Below are the code and all the weights of a small trained network. Each question names an input and a class and asks about switching units off, where a switched-off unit gives its printed mean instead of its output.

import numpy as np


def w(rows, s, z=0):
    codes = np.array(rows[::2]) - 128.0
    scale = np.full(codes.shape[1], s)
    scale[-1] = z or s
    return codes * scale


def norm(h):
    return h / np.sqrt((h * h).mean(-1, keepdims=True) + 1e-5)


def f(y):
    return y / 2 * (1 + np.tanh(0.7978845608 * (y + 0.044715 * y**3)))


def log_softmax(a):
    a = a - a.max(-1, keepdims=True)
    return a - np.log(np.exp(a).sum(-1, keepdims=True))


def net(x, mask):
    res = np.array(x, float).reshape(1, 5) / 4 @ E
    u = 0
    for l in range(3):
        y = f(norm(res) @ A[l][:, :-1].T + A[l][:, -1])
        res = res + np.where(mask[u : u + 9], y, B[l][:, -1]) @ B[l][:, :-1]
        u += 9
    return log_softmax(norm(res)[-1] @ U[:, :-1].T + U[:, -1])


A, B = {}, {}
E = w([
[70,96,117,5,88,172,79,18,115],'x0',
[246,17,46,149,96,216,254,50,98],'x1',
[80,249,13,152,66,56,201,73,63],'x2',
[62,81,174,121,118,96,196,134,95],'x3',
[66,76,110,241,128,151,60,82,110],'x4',
],0.0043)
A[0] = w([
[88,152,125,31,30,168,81,39,143,71],'0.n0',
[32,58,206,121,99,67,231,136,103,86],'0.n1',
[51,188,160,115,135,125,72,173,151,143],'0.n2',
[173,140,129,3,105,120,167,206,165,108],'0.n3',
[160,74,192,106,161,201,78,204,87,121],'0.n4',
[226,229,65,135,215,147,44,44,204,122],'0.n5',
[106,127,95,126,98,148,128,144,182,3],'0.n6',
[85,102,136,226,90,152,57,80,128,91],'0.n7',
[155,115,81,27,135,77,149,195,185,54],'0.n8',
],0.0056,0.0055)
B[0] = w([
[69,126,83,88,196,177,150,165,125,215],'0.n0',
[95,132,167,125,30,204,127,205,129,190],'0.n1',
[161,72,105,100,107,81,152,105,130,253],'0.n2',
[131,184,113,153,123,150,130,41,182,211],'0.n3',
[120,199,157,124,142,144,111,74,30,244],'0.n4',
[60,82,187,129,1,155,171,204,92,223],'0.n5',
[117,104,182,168,181,127,138,209,166,72],'0.n6',
[111,184,138,139,131,132,191,71,215,199],'0.n7',
[101,176,165,172,116,153,138,101,218,134],'0.n8',
],0.0075,0.003)
A[1] = w([
[165,129,132,188,152,88,133,198,131,53],'1.n0',
[214,91,112,120,132,216,152,68,112,84],'1.n1',
[36,84,137,225,119,158,76,85,169,4],'1.n2',
[76,41,116,218,156,121,90,89,136,57],'1.n3',
[159,172,136,196,164,124,152,216,175,107],'1.n4',
[83,192,124,128,122,124,204,109,122,150],'1.n5',
[75,194,130,95,154,65,3,183,178,86],'1.n6',
[164,171,143,203,147,108,175,181,93,91],'1.n7',
[150,136,98,81,154,131,133,183,141,22],'1.n8',
],0.0062,0.0034)
B[1] = w([
[38,69,115,58,226,206,164,128,122,139],'1.n0',
[120,122,117,159,142,49,127,189,147,254],'1.n1',
[125,197,139,212,110,147,172,87,173,173],'1.n2',
[153,169,120,86,108,153,161,62,232,157],'1.n3',
[60,110,82,46,87,207,116,48,161,170],'1.n4',
[160,198,141,167,103,124,88,95,107,239],'1.n5',
[106,25,126,155,114,65,254,141,160,219],'1.n6',
[45,139,38,46,174,168,60,142,142,181],'1.n7',
[105,81,190,97,145,148,131,117,148,91],'1.n8',
],0.0068,0.0033)
A[2] = w([
[158,50,100,135,133,37,141,139,147,94],'2.n0',
[222,82,46,142,124,180,174,115,109,111],'2.n1',
[137,196,145,218,101,94,111,100,81,251],'2.n2',
[162,89,199,111,211,153,140,111,160,162],'2.n3',
[96,118,155,133,52,173,156,194,133,75],'2.n4',
[48,101,118,71,186,199,113,91,114,70],'2.n5',
[147,81,255,119,149,185,70,142,186,70],'2.n6',
[189,189,156,41,120,129,185,135,178,100],'2.n7',
[92,153,68,94,117,110,129,104,56,174],'2.n8',
],0.0075,0.0019)
B[2] = w([
[152,34,155,78,95,58,105,96,121,175],'2.n0',
[2,122,214,64,118,57,148,149,164,246],'2.n1',
[199,110,175,62,169,153,88,126,132,249],'2.n2',
[181,224,20,149,123,71,119,126,76,187],'2.n3',
[80,72,234,174,108,247,105,166,99,200],'2.n4',
[121,121,79,82,195,169,90,212,208,228],'2.n5',
[168,183,77,178,68,96,167,161,23,217],'2.n6',
[70,83,129,240,145,171,124,60,190,197],'2.n7',
[231,94,138,190,194,130,61,200,102,252],'2.n8',
],0.0067,0.0039)
U = w([
[95,37,158,79,121,1,185,139,146,131],'0',
[66,124,32,55,222,188,107,175,164,134],'1',
[239,210,92,154,125,75,89,147,12,134],'2',
[120,193,151,191,112,162,162,11,237,125],'3',
[82,107,192,149,41,199,121,189,83,128],'4',
[208,79,189,95,187,150,45,122,170,133],'5',
[161,90,162,87,177,149,112,76,118,6],'6',
],0.014,0.027)

Each question gives the input, the list of numbers given to net, and the class t.
The units are the neurons (one row each of A and B). Each row of codes is followed by its name. A weight is (code - 128) times the scale printed after its matrix; where a second scale follows, it is the last column's (A, B and U).
mask holds one flag per neuron, layer by layer. A switched-off neuron (its flag False) gives its mean, the last column of its row in B, instead of its output. The means were averaged over made-up inputs and are rounded, as every weight is.
A unit's drop is (log p(t) with every unit on - log p(t) with that unit switched off) / (log p(t) with every unit on - log p(t) with every unit switched off).
The circuit of an input: a set's keep is (log p(t) with only the set's units on - log p(t) with every unit switched off) / (log p(t) with every unit on - log p(t) with every unit switched off). Starting from the 12 units with the biggest drops (on a tie, the unit counted first), units are removed one at a time, each time the one whose removal leaves the highest keep (on an exact tie, the one counted first), for as long as the keep stays at least 0.8.
units of the circuit, in order: the units of the circuit, biggest drop first
top k neurons: the k neurons with the biggest drops, biggest first
top k neurons in layer l: the k neurons of layer l with the biggest drops, biggest first
input [-3,-3,-8,8,3], class 2: top 2 neurons => (2.n6; 0.n5)
input [4,7,5,6,7], class 0: top 4 neurons in layer 0 => (0.n3; 0.n5; 0.n4; 0.n8)
input [0,7,-5,-8,-1], class 4: units of the circuit, in order => (0.n5)
input [-8,7,-1,2,-7], class 1: top 4 neurons in layer 1 => (1.n7; 1.n4; 1.n0; 1.n6)
input [1,-4,-8,7,-6], class 2: units of the circuit, in order => (2.n6; 2.n3)
input [2,-7,7,1,4], class 0: top 2 neurons => (1.n6; 0.n4)
input [4,4,0,-1,0], class 0: top 2 neurons => (1.n1; 1.n7)
input [-5,0,-3,3,-5], class 1: top 4 neurons => (1.n7; 1.n4; 0.n7; 0.n2)
input [5,8,-8,4,0], class 0: top 2 neurons => (2.n1; 1.n1)
input [8,-7,-7,-2,2], class 1: units of the circuit, in order => (2.n5; 0.n0)
input [7,-5,-1,-6,-8], class 3: top 3 neurons => (0.n3; 2.n7; 0.n8)
input [-4,8,-6,-8,6], class 0: top 3 neurons => (2.n1; 1.n1; 0.n1)
input [-3,-6,-7,5,-4], class 2: top 3 neurons in layer 2 => (2.n6; 2.n3; 2.n1)
input [1,0,3,-3,-4], class 3: units of the circuit, in order => (2.n7)
input [1,-2,6,-6,-7], class 3: top 2 neurons => (2.n7; 0.n8)
input [-5,4,-5,3,-6], class 3: units of the circuit, in order => (0.n3; 2.n7)
input [6,4,6,-1,-4], class 1: top 2 neurons => (0.n0; 0.n4)
input [2,-4,5,-1,2], class 2: top 4 neurons => (2.n8; 2.n1; 1.n5; 1.n1)
input [7,8,-6,8,4], class 0: units of the circuit, in order => (1.n1; 2.n1)
input [2,4,3,3,2], class 0: top 3 neurons => (0.n4; 0.n5; 2.n1)
input [6,1,-1,4,-8], class 3: units of the circuit, in order => (0.n3)
input [7,-4,-8,1,6], class 2: top 2 neurons in layer 2 => (2.n6; 2.n3)
